Below are the code and all the weights of a small trained network. Each question names an input and a class and asks about switching units off, where a switched-off unit gives its printed mean instead of its output.

import numpy as np


def w(rows, s, z=0):
    codes = np.array(rows[::2]) - 128.0
    scale = np.full(codes.shape[1], s)
    scale[-1] = z or s
    return codes * scale


def f(y):
    return np.maximum(y, 0)


def log_softmax(a):
    a = a - a.max(-1, keepdims=True)
    return a - np.log(np.exp(a).sum(-1, keepdims=True))


def net(x, mask):
    res = np.array(x, float).reshape(1, 4) / 4 @ E
    y = f(res @ A[0][:, :-1].T + A[0][:, -1])
    res = res + np.where(mask, y, B[0][:, -1]) @ B[0][:, :-1]
    return log_softmax(res[-1] @ U[:, :-1].T + U[:, -1])


A, B = {}, {}
E = w([
[209,87,190,122],'x0',
[117,118,127,3],'x1',
[56,146,219,132],'x2',
[78,24,115,148],'x3',
],0.0054)
A[0] = w([
[158,119,89,123,93],'n1',
[141,123,105,115,116],'n2',
[137,147,132,122,104],'n3',
[175,96,180,123,79],'n4',
[129,145,139,250,64],'n5',
[69,161,76,129,72],'n6',
[128,128,126,133,255],'n7',
[93,39,119,138,72],'n8',
[72,147,218,133,80],'n9',
[87,157,87,137,90],'n10',
[154,122,93,114,100],'n11',
[100,76,118,156,103],'n12',
[155,195,137,121,81],'n13',
[126,128,128,128,210],'n14',
[106,77,123,144,92],'n15',
[104,64,122,143,80],'n16',
[104,140,114,77,96],'n17',
[101,64,124,116,92],'n18',
[101,141,108,127,89],'n19',
[63,171,65,147,85],'n20',
[156,122,90,115,94],'n21',
[148,179,140,112,79],'n22',
[144,159,130,123,136],'n23',
[176,101,166,131,91],'n24',
[100,138,179,126,77],'n25',
[93,140,192,129,81],'n26',
[174,103,167,138,92],'n27',
[116,108,134,21,56],'n28',
[161,120,79,161,107],'n29',
[192,93,177,133,94],'n30',
[152,197,139,120,79],'n31',
[172,117,64,125,87],'n32',
[174,119,65,130,86],'n33',
[154,198,136,150,101],'n34',
[137,128,129,175,89],'n35',
[93,140,187,136,78],'n36',
[151,122,91,127,97],'n37',
[150,175,139,110,82],'n38',
],0.015,0.0046)
B[0] = w([
[74,140,118,120,167],'n1',
[101,135,125,112,154],'n2',
[136,145,122,138,139],'n3',
[99,108,203,183,177],'n4',
[167,166,217,4,249],'n5',
[102,87,190,193,190],'n6',
[205,8,9,118,254],'n7',
[147,215,97,181,210],'n8',
[24,123,78,109,219],'n9',
[114,107,187,172,178],'n10',
[78,140,122,114,165],'n11',
[163,179,103,149,194],'n12',
[149,184,99,171,177],'n13',
[160,79,81,125,208],'n14',
[148,178,108,153,178],'n15',
[144,193,108,164,186],'n16',
[158,129,187,95,169],'n17',
[148,201,114,157,184],'n18',
[113,113,156,152,148],'n19',
[112,90,221,195,214],'n20',
[74,142,123,114,166],'n21',
[141,185,117,159,162],'n22',
[146,135,98,151,165],'n23',
[118,99,181,173,173],'n24',
[66,137,114,112,166],'n25',
[53,134,102,113,183],'n26',
[119,102,186,169,173],'n27',
[185,165,217,33,200],'n28',
[76,148,137,70,195],'n29',
[118,82,193,187,194],'n30',
[147,191,103,170,178],'n31',
[44,140,107,119,196],'n32',
[46,139,104,115,195],'n33',
[172,196,98,148,192],'n34',
[152,152,164,94,167],'n35',
[53,135,107,114,180],'n36',
[80,138,119,122,163],'n37',
[145,184,120,155,160],'n38',
],0.044,0.0047)
U = w([
[174,220,71,208,67],'0',
[21,121,77,97,72],'1',
[129,69,202,226,59],'2',
[181,155,177,27,255],'3',
[208,2,8,121,212],'4',
],0.0065,0.0022)

Each question gives the input, the list of numbers given to net, and the class t.
The units are the neurons (one row each of A and B). Each row of codes is followed by its name. A weight is (code - 128) times the scale printed after its matrix; where a second scale follows, it is the last column's (A, B and U).
mask holds one flag per neuron, in row order. A switched-off neuron (its flag False) gives its mean, the last column of its row in B, instead of its output. The means were averaged over made-up inputs and are rounded, as every weight is.
A unit's drop is (log p(t) with every unit on - log p(t) with that unit switched off) / (log p(t) with every unit on - log p(t) with every unit switched off).
The circuit of an input: a set's keep is (log p(t) with only the set's units on - log p(t) with every unit switched off) / (log p(t) with every unit on - log p(t) with every unit switched off). Starting from the 12 units with the biggest drops (on a tie, the unit counted first), units are removed one at a time, each time the one whose removal leaves the highest keep (on an exact tie, the one counted first), for as long as the keep stays at least 0.8.
circuit, biggest first: the units of the circuit, biggest drop first
top k neurons: the k neurons with the biggest drops, biggest first
drop when u is switched off: that unit's drop, to one decimal
input [5,-7,7,7], class 0: top 2 neurons	[n8; n12]
input [4,2,-8,8], class 0: top 4 neurons	[n8; n18; n16; n9]
input [-3,-5,8,8], class 0: top neuron	[n8]
input [4,-6,1,7], class 0: top 2 neurons	[n8; n16]
input [-7,7,-6,-4], class 2: top 2 neurons	[n20; n6]
input [-1,2,4,4], class 0: circuit, biggest first	[n8; n18]
input [6,7,4,3], class 3: top 3 neurons	[n28; n20; n6]
input [-4,7,5,8], class 0: top 2 neurons	[n8; n5]
input [5,-1,-5,0], class 1: top 2 neurons	[n20; n33]
input [0,-8,4,-7], class 3: top 2 neurons	[n5; n8]
input [1,-7,-7,3], class 1: top 3 neurons	[n33; n32; n28]
input [2,0,-4,-1], class 1: drop when n33 is switched off	0.2
input [8,6,6,7], class 2: drop when n38 is switched off	0.2
input [7,-3,-7,3], class 1: circuit, biggest first	[n33]
input [-8,-4,-6,-6], class 2: drop when n8 is switched off	0.1
